Below are the code and all the weights of a small trained network. Each question names an input and a class and asks about switching units off, where a switched-off unit gives its printed mean instead of its output.

import numpy as np


def w(rows, s, z=0):
    codes = np.array(rows[::2]) - 128.0
    scale = np.full(codes.shape[1], s)
    scale[-1] = z or s
    return codes * scale


def f(y):
    return y / 2 * (1 + np.tanh(0.7978845608 * (y + 0.044715 * y**3)))


def log_softmax(a):
    a = a - a.max(-1, keepdims=True)
    return a - np.log(np.exp(a).sum(-1, keepdims=True))


def net(x, mask):
    res = np.array(x, float).reshape(1, 5) / 4 @ E
    y = f(res @ A[0][:, :-1].T + A[0][:, -1])
    res = res + np.where(mask, y, B[0][:, -1]) @ B[0][:, :-1]
    return log_softmax(res[-1] @ U[:, :-1].T + U[:, -1])


A, B = {}, {}
E = w([
[135,160,28,194,242,52,233,90,120],'x0',
[6,132,201,136,69,90,233,160,122],'x1',
[67,105,50,250,24,32,33,99,139],'x2',
[62,127,20,64,55,249,167,16,134],'x3',
[252,108,106,219,23,179,227,191,129],'x4',
],0.0034)
A[0] = w([
[176,130,205,161,159,54,94,172,125,70],'n0',
[9,122,205,136,84,84,232,160,130,17],'n1',
[244,118,57,125,183,154,16,111,132,72],'n2',
[70,131,29,76,59,228,154,43,130,80],'n3',
[123,123,202,90,60,174,51,148,126,75],'n4',
[153,136,207,34,202,213,214,149,123,35],'n5',
[199,125,122,172,56,146,189,154,132,36],'n6',
[104,141,40,176,235,75,215,104,127,84],'n7',
[74,122,84,199,57,75,61,113,128,87],'n8',
[8,142,145,50,212,79,46,86,130,5],'n9',
[114,121,196,93,59,176,49,159,134,68],'n10',
[162,128,193,167,154,58,96,180,132,56],'n11',
[93,125,88,195,62,81,75,123,125,70],'n12',
[197,132,115,173,53,143,185,159,127,42],'n13',
],0.011,0.0015)
B[0] = w([
[53,120,139,152,173,78,134,188,122,206],'n0',
[42,181,139,81,39,215,108,71,120,230],'n1',
[39,176,151,78,43,204,125,73,122,217],'n2',
[34,124,163,162,181,59,127,223,123,253],'n3',
[171,120,116,147,64,53,177,109,127,225],'n4',
[171,127,102,50,227,102,74,81,146,244],'n5',
[168,103,116,187,144,202,115,145,127,190],'n6',
[193,114,127,142,26,20,170,113,130,227],'n7',
[172,131,119,44,215,117,101,88,139,233],'n8',
[202,91,115,217,141,253,131,167,123,255],'n9',
[172,132,108,148,64,51,174,107,128,226],'n10',
[61,120,137,143,170,90,132,190,129,196],'n11',
[169,136,119,59,193,123,107,93,141,211],'n12',
[174,103,127,178,144,206,127,146,119,191],'n13',
],0.021,0.0062)
U = w([
[181,134,91,21,235,104,62,70,164,79],'0',
[10,114,185,178,183,68,131,231,117,91],'1',
[204,74,105,235,133,255,122,152,113,255],'2',
[193,123,106,146,19,21,209,89,127,44],'3',
[28,219,166,71,40,216,106,55,111,131],'4',
],0.0067,0.00043)

Each question gives the input, the list of numbers given to net, and the class t.
The units are the neurons (one row each of A and B). Each row of codes is followed by its name. A weight is (code - 128) times the scale printed after its matrix; where a second scale follows, it is the last column's (A, B and U).
mask holds one flag per neuron, in row order. A switched-off neuron (its flag False) gives its mean, the last column of its row in B, instead of its output. The means were averaged over made-up inputs and are rounded, as every weight is.
A unit's drop is (log p(t) with every unit on - log p(t) with that unit switched off) / (log p(t) with every unit on - log p(t) with every unit switched off).
most important unit: the unit with the biggest drop
top k neurons: the k neurons with the biggest drops, biggest first
drop of u: that unit's drop, to one decimal
input [-2,-2,1,8,-7], class 1: most important unit	n3
input [7,-3,1,-4,-5], class 3: top 2 neurons	n7, n3
input [-3,1,8,-7,8], class 0: top 2 neurons	n8, n12
input [-5,8,4,1,-3], class 4: top 2 neurons	n1, n7
input [-6,-7,-5,-6,-3], class 4: top 4 neurons	n2, n3, n7, n8
input [0,-8,1,4,5], class 4: top 2 neurons	n2, n9
input [-7,2,-5,5,0], class 3: top 2 neurons	n4, n10
input [-2,5,3,-8,8], class 1: top 3 neurons	n0, n11, n9
input [0,-5,3,5,5], class 1: top 2 neurons	n3, n9
input [-7,0,-7,-4,-8], class 2: top 4 neurons	n9, n8, n12, n7
input [-5,4,-4,-2,6], class 2: top 2 neurons	n6, n13
input [5,4,4,-6,4], class 1: top 2 neurons	n11, n0
input [-7,3,-5,-6,0], class 3: top 3 neurons	n4, n10, n3
input [-1,7,8,6,-4], class 0: top 3 neurons	n8, n12, n2
input [2,5,-7,-5,3], class 0: most important unit	n5
input [6,-3,-5,-2,-7], class 2: drop of n9	1.8
input [-3,1,3,-5,4], class 1: drop of n5	0.3
input [6,-4,-1,3,-6], class 2: drop of n4	0.5
